Below are the code and all the weights of a small trained network. Each question names an input and a target symbol and asks about switching units off, where a switched-off unit gives its printed mean instead of its output.

import numpy as np


def w(rows, s, z=0):
    codes = np.array(rows[::2]) - 128.0
    scale = np.full(codes.shape[1], s)
    scale[-1] = z or s
    return codes * scale


def f(y):
    return np.maximum(y, 0)


def softmax(a):
    e = np.exp(a - a.max(-1, keepdims=True))
    return e / e.sum(-1, keepdims=True)


def log_softmax(a):
    a = a - a.max(-1, keepdims=True)
    return a - np.log(np.exp(a).sum(-1, keepdims=True))


def net(x, mask):
    ids = ['αγδζηθλμσψω'.index(c) for c in x.split()]
    T = len(ids)
    res = E[ids] + P[:T]
    u = 0
    for l in range(2):
        r = res
        for j in range(2):
            rows = slice(3 * j, 3 * j + 3)
            q, k, v = (r @ M[l][rows].T for M in (Q, K, V))
            z = softmax(np.where(np.tri(T) > 0, q @ k.T / 3**0.5, -1e9)) @ v
            o = O[l][rows]
            res = res + np.where(mask[u + j], z, o[:, -1]) @ o[:, :-1]
        u += 2
        y = f(res @ A[l][:, :-1].T + A[l][:, -1])
        res = res + np.where(mask[u : u + 4], y, B[l][:, -1]) @ B[l][:, :-1]
        u += 4
    return log_softmax(res[-1] @ U[:, :-1].T + U[:, -1])


Q, K, V, O, A, B = {}, {}, {}, {}, {}, {}
E = w([
[164,187,157,77,190],'α',
[23,101,103,114,128],'γ',
[177,175,252,111,165],'δ',
[99,130,79,1,245],'ζ',
[130,174,108,87,165],'η',
[157,114,246,87,179],'θ',
[16,164,57,111,136],'λ',
[28,177,169,174,111],'μ',
[45,156,43,92,145],'σ',
[98,109,189,88,171],'ψ',
[85,110,145,113,154],'ω',
],0.0088)
P = w([
[96,101,146,183,226],'0',
[151,161,127,187,152],'1',
[139,142,127,138,129],'2',
[118,179,135,107,141],'3',
[96,187,151,94,155],'4',
[82,178,168,85,148],'5',
[66,179,162,67,142],'6',
[54,180,163,62,127],'7',
[39,177,169,52,115],'8',
[30,174,178,46,97],'9',
[28,164,179,33,74],'10',
[2,155,175,27,51],'11',
],0.0086)
Q[0] = w([
[78,142,160,173,179],'0.h1',
[206,114,87,110,43],'0.h1',
[158,159,151,153,130],'0.h1',
[46,139,147,91,254],'0.h2',
[24,238,192,71,152],'0.h2',
[66,116,118,168,150],'0.h2',
],0.011)
K[0] = w([
[74,101,143,96,209],'0.h1',
[233,200,84,186,74],'0.h1',
[138,172,89,117,151],'0.h1',
[49,151,216,49,35],'0.h2',
[90,155,159,1,56],'0.h2',
[155,171,195,95,149],'0.h2',
],0.01)
V[0] = w([
[78,220,136,113,99],'0.h1',
[208,73,170,205,107],'0.h1',
[96,65,151,57,95],'0.h1',
[58,75,171,189,83],'0.h2',
[88,74,6,143,119],'0.h2',
[204,72,101,176,103],'0.h2',
],0.011)
O[0] = w([
[146,142,183,160,53,162],'0.h1',
[50,156,93,114,185,25],'0.h1',
[225,171,86,144,133,144],'0.h1',
[169,186,124,65,193,113],'0.h2',
[168,142,247,146,157,85],'0.h2',
[98,107,116,159,184,9],'0.h2',
],0.012)
A[0] = w([
[45,233,164,152,85,147],'0.n1',
[164,184,78,254,218,2],'0.n2',
[78,102,236,193,199,114],'0.n3',
[165,90,91,58,143,174],'0.n4',
],0.0073,0.015)
B[0] = w([
[168,127,111,140,92,227],'0.n1',
[183,90,230,250,218,128],'0.n2',
[117,94,106,165,136,133],'0.n3',
[103,170,162,105,118,254],'0.n4',
],0.015,0.0071)
Q[1] = w([
[128,156,148,84,61],'1.h1',
[154,89,153,98,139],'1.h1',
[102,155,120,88,157],'1.h1',
[86,211,195,84,86],'1.h2',
[158,17,20,210,182],'1.h2',
[123,4,110,219,159],'1.h2',
],0.014)
K[1] = w([
[140,119,132,84,73],'1.h1',
[99,184,136,155,110],'1.h1',
[122,145,121,150,110],'1.h1',
[87,87,200,179,231],'1.h2',
[155,177,85,53,3],'1.h2',
[196,136,62,68,86],'1.h2',
],0.012)
V[1] = w([
[75,118,85,140,153],'1.h1',
[158,66,134,163,184],'1.h1',
[133,103,151,62,162],'1.h1',
[128,194,97,85,105],'1.h2',
[69,98,133,56,248],'1.h2',
[222,119,160,63,56],'1.h2',
],0.013)
O[1] = w([
[177,123,173,113,88,25],'1.h1',
[123,160,122,80,84,6],'1.h1',
[182,118,54,218,23,118],'1.h1',
[75,145,94,125,71,126],'1.h2',
[156,84,114,6,97,171],'1.h2',
[152,223,65,192,103,137],'1.h2',
],0.011,0.019)
A[1] = w([
[9,71,218,1,87,54],'1.n1',
[14,163,77,252,142,2],'1.n2',
[228,38,213,146,53,78],'1.n3',
[235,83,164,69,183,30],'1.n4',
],0.0059,0.0062)
B[1] = w([
[91,254,145,189,95,254],'1.n1',
[145,125,77,2,163,177],'1.n2',
[194,133,113,199,46,168],'1.n3',
[166,204,154,151,158,166],'1.n4',
],0.0078,0.014)
U = w([
[198,85,78,232,21,132],'α',
[123,98,20,40,86,91],'γ',
[92,68,166,142,128,197],'δ',
[187,66,84,31,132,200],'ζ',
[1,104,36,96,138,179],'η',
[161,146,212,166,177,87],'θ',
[129,184,152,55,234,105],'λ',
[235,136,193,86,163,106],'μ',
[29,99,154,190,88,107],'σ',
[162,163,124,97,111,1],'ψ',
[136,79,223,163,158,183],'ω',
],0.0078,0.0087)

Each question gives the input, a string of symbols that net reads in full, and the target symbol t.
The units are the heads (3 rows each of Q, K, V and O) and the neurons (one row each of A and B). Each row of codes is followed by its name. A weight is (code - 128) times the scale printed after its matrix; where a second scale follows, it is the last column's (O, A, B and U).
mask holds one flag per unit, layer by layer, with each layer's heads first. A switched-off unit (its flag False) gives its mean, the last column of its rows in O or B, instead of its output. The means were averaged over made-up inputs and are rounded, as every weight is.
A unit's drop is (log p(t) with every unit on - log p(t) with that unit switched off) / (log p(t) with every unit on - log p(t) with every unit switched off).
The circuit of an input: a set's keep is (log p(t) with only the set's units on - log p(t) with every unit switched off) / (log p(t) with every unit on - log p(t) with every unit switched off). Starting from all 12 units, units are removed one at a time, each time the one whose removal leaves the highest keep (on an exact tie, the one counted first), for as long as the keep stays at least 0.8.
units of the circuit, in order: the units of the circuit, biggest drop first
most important unit: the unit with the biggest drop
k most important neurons: the k neurons with the biggest drops, biggest first
top k neurons in layer l: the k neurons of layer l with the biggest drops, biggest first
which heads matter: for each layer, one digit per head in row order, 1 if its drop is at least 0.15 and else 0, layers parted by /
input γ μ σ ψ ζ γ ω ζ ψ δ, target ζ: top 2 neurons in layer 0 : 0.n1; 0.n3
input μ θ ω ω ω δ ζ, target η: which heads matter : 01 / 01
input ψ λ ω λ δ θ ζ ω θ θ, target γ: most important unit : 0.h2
input ω μ θ δ λ ω, target μ: 2 most important neurons : 0.n1; 1.n4
input μ ω λ ψ, target η: which heads matter : 01 / 01
input μ μ ω γ ω σ ψ δ ψ, target η: units of the circuit, in order : 1.h2; 0.h2; 1.n2
input δ θ ψ ψ μ λ α δ ω, target σ: which heads matter : 11 / 01
input δ δ ζ ψ η μ δ δ ζ η λ, target σ: 2 most important neurons : 1.n1; 1.n2
input ω η δ α η ω δ η λ μ ζ, target μ: 4 most important neurons : 0.n1; 1.n4; 0.n3; 1.n3
input λ δ θ θ θ μ ζ ω η, target λ: units of the circuit, in order : 1.n2; 1.h2
input λ ζ θ ζ ω η γ α, target λ: units of the circuit, in order : 1.n2; 1.h2
input μ ζ ζ ζ θ μ, target η: 2 most important neurons : 1.n2; 1.n3
input θ ζ ψ μ μ α ζ ζ ψ ω λ η, target ψ: 2 most important neurons : 1.n1; 0.n1
input μ λ η ψ α α, target η: units of the circuit, in order : 0.h2; 1.h2; 1.n2
input ζ μ ζ λ ψ ζ ω μ ζ σ, target α: units of the circuit, in order : 1.h2
input ψ ψ μ, target γ: which heads matter : 11 / 11
input μ δ ζ γ ζ ζ ζ δ ω α, target η: which heads matter : 01 / 11
input ζ δ σ ψ μ ψ σ δ, target α: top 2 neurons in layer 1 : 1.n2; 1.n4
input θ ζ θ θ, target ψ: 3 most important neurons : 1.n1; 0.n1; 1.n4
input ζ δ α λ μ α θ δ δ ψ ζ μ, target α: 2 most important neurons : 0.n4; 0.n1
input λ ζ γ α ζ ζ ζ δ θ δ θ ζ, target λ: 2 most important neurons : 1.n2; 0.n4
input μ μ λ ζ μ γ σ μ μ μ, target λ: which heads matter : 00 / 11
input μ ψ λ, target η: most important unit : 1.h2
input λ δ δ λ λ σ ψ μ ζ δ μ ζ, target λ: 2 most important neurons : 1.n2; 0.n1
input η θ α γ α ψ ζ θ ζ σ λ, target ω: top 2 neurons in layer 1 : 1.n2; 1.n1
input ζ λ ψ μ ζ η, target α: which heads matter : 11 / 01
input η ω α γ γ ζ μ ζ λ ω, target ω: top neuron in layer 1 : 1.n2
